Here is a tiny trained network, its code and every weight. The questions are about switching its units off for an input and a class, where a switched-off unit gives its printed mean instead of its output.

import numpy as np


def w(rows, s, z=0):
    codes = np.array(rows[::2]) - 128.0
    scale = np.full(codes.shape[1], s)
    scale[-1] = z or s
    return codes * scale


def f(y):
    return np.maximum(y, 0)


def log_softmax(a):
    a = a - a.max(-1, keepdims=True)
    return a - np.log(np.exp(a).sum(-1, keepdims=True))


def net(x, mask):
    res = np.array(x, float).reshape(1, 6) / 4 @ E
    y = f(res @ A[0][:, :-1].T + A[0][:, -1])
    res = res + np.where(mask, y, B[0][:, -1]) @ B[0][:, :-1]
    return log_softmax(res[-1] @ U[:, :-1].T + U[:, -1])


A, B = {}, {}
E = w([
[121,59,128,254,56,201],'x0',
[31,94,51,81,145,150],'x1',
[116,119,213,23,109,217],'x2',
[188,114,18,80,89,139],'x3',
[96,235,164,150,83,206],'x4',
[163,142,89,133,197,187],'x5',
],0.0064)
A[0] = w([
[159,70,106,95,82,71,160],'N0',
[110,135,104,109,146,192,58],'N1',
[238,193,145,26,71,212,101],'N2',
[22,150,81,5,127,185,198],'N3',
[149,97,153,179,171,166,172],'N4',
[133,161,204,41,184,92,167],'N5',
[82,127,92,84,132,161,101],'N6',
[107,81,169,165,137,177,173],'N7',
[176,141,163,126,171,106,4],'N8',
[165,74,86,100,89,60,75],'N9',
[56,67,238,73,24,205,148],'N10',
[130,168,209,28,189,89,210],'N11',
[105,129,103,120,145,166,26],'N12',
[146,89,146,129,194,86,17],'N13',
[150,101,86,114,145,130,35],'N14',
[163,129,125,153,125,116,202],'N15',
[109,199,207,168,80,89,170],'N16',
[84,135,122,96,123,121,144],'N17',
[105,187,178,163,91,106,160],'N18',
[114,128,112,170,167,94,143],'N19',
[130,39,165,124,155,87,120],'N20',
[152,72,105,106,89,78,149],'N21',
[156,139,171,114,185,101,85],'N22',
[131,96,168,78,126,119,131],'N23',
[112,183,189,156,84,95,143],'N24',
[164,171,106,75,103,175,107],'N25',
],0.012,0.0024)
B[0] = w([
[96,118,135,174,153,80,188],'N0',
[102,82,124,89,137,96,163],'N1',
[195,3,162,150,138,154,240],'N2',
[103,145,101,43,186,53,241],'N3',
[126,100,48,129,111,109,184],'N4',
[190,167,114,67,168,123,229],'N5',
[129,125,129,86,123,84,172],'N6',
[104,111,93,151,86,148,196],'N7',
[170,107,122,101,101,119,159],'N8',
[99,125,186,178,154,102,191],'N9',
[61,165,74,147,105,252,255],'N10',
[218,187,121,94,189,142,247],'N11',
[104,111,125,88,116,101,148],'N12',
[162,122,160,117,170,162,164],'N13',
[140,155,168,164,144,128,157],'N14',
[123,115,101,154,158,121,169],'N15',
[128,150,162,183,90,66,226],'N16',
[148,152,128,140,153,124,160],'N17',
[115,158,158,183,111,112,202],'N18',
[107,89,138,138,177,150,181],'N19',
[166,110,42,149,174,100,179],'N20',
[115,132,144,172,148,87,182],'N21',
[163,118,108,86,102,103,172],'N22',
[132,128,132,121,183,136,165],'N23',
[118,139,166,148,100,79,201],'N24',
[154,83,155,138,164,140,183],'N25',
],0.03,0.0091)
U = w([
[8,161,30,152,112,174,173],'0',
[45,88,97,43,89,140,18],'1',
[61,97,185,228,91,86,197],'2',
[139,204,145,70,197,8,162],'3',
[71,254,164,156,13,185,5],'4',
[179,94,102,70,187,209,172],'5',
[195,145,163,108,72,116,117],'6',
],0.0059,0.0025)

Each question gives the input, the list of numbers given to net, and the class t.
The units are the neurons (one row each of A and B). Each row of codes is followed by its name. A weight is (code - 128) times the scale printed after its matrix; where a second scale follows, it is the last column's (A, B and U).
mask holds one flag per neuron, in row order. A switched-off neuron (its flag False) gives its mean, the last column of its row in B, instead of its output. The means were averaged over made-up inputs and are rounded, as every weight is.
A unit's drop is (log p(t) with every unit on - log p(t) with that unit switched off) / (log p(t) with every unit on - log p(t) with every unit switched off).
The circuit of an input: a set's keep is (log p(t) with only the set's units on - log p(t) with every unit switched off) / (log p(t) with every unit on - log p(t) with every unit switched off). Starting from the 12 units with the biggest drops (on a tie, the unit counted first), units are removed one at a time, each time the one whose removal leaves the highest keep (on an exact tie, the one counted first), for as long as the keep stays at least 0.8.
units of the circuit, in order: the units of the circuit, biggest drop first
unit that matters most: the unit with the biggest drop
top k neurons: the k neurons with the biggest drops, biggest first
drop when u is switched off: that unit's drop, to one decimal
input [5,-3,2,-1,-6,-7], class 0: units of the circuit, in order	(N10)
input [-7,-4,-3,-5,-7,6], class 5: top 4 neurons	(N3; N13; N16; N24)
input [-4,-4,-2,8,-5,5], class 2: units of the circuit, in order	(N3; N9)
input [-7,3,8,4,5,7], class 5: top 2 neurons	(N2; N25)
input [0,-7,4,0,-6,-3], class 5: top 2 neurons	(N3; N18)
input [-8,-3,3,6,-3,6], class 5: top 2 neurons	(N2; N16)
input [3,5,7,8,-3,-5], class 0: top 2 neurons	(N10; N11)
input [5,-7,0,0,5,-4], class 4: units of the circuit, in order	(N10; N3)
input [-5,0,-8,-2,-1,7], class 5: top 2 neurons	(N3; N16)
input [-2,1,6,-5,-8,-4], class 5: top 2 neurons	(N10; N16)
input [-1,-6,3,6,-6,5], class 5: top 2 neurons	(N2; N16)
input [2,4,8,6,-2,-6], class 0: top 4 neurons	(N10; N11; N5; N0)
input [5,-7,0,-8,-4,-3], class 2: top 2 neurons	(N16; N24)
input [3,-4,-2,0,4,-4], class 4: unit that matters most	N2
input [2,-7,4,-1,2,-2], class 4: drop when N0 is switched off	0.1
input [-3,-2,-8,8,5,2], class 2: drop when N11 is switched off	0.3
input [0,6,6,-7,6,-4], class 0: drop when N10 is switched off	4.8
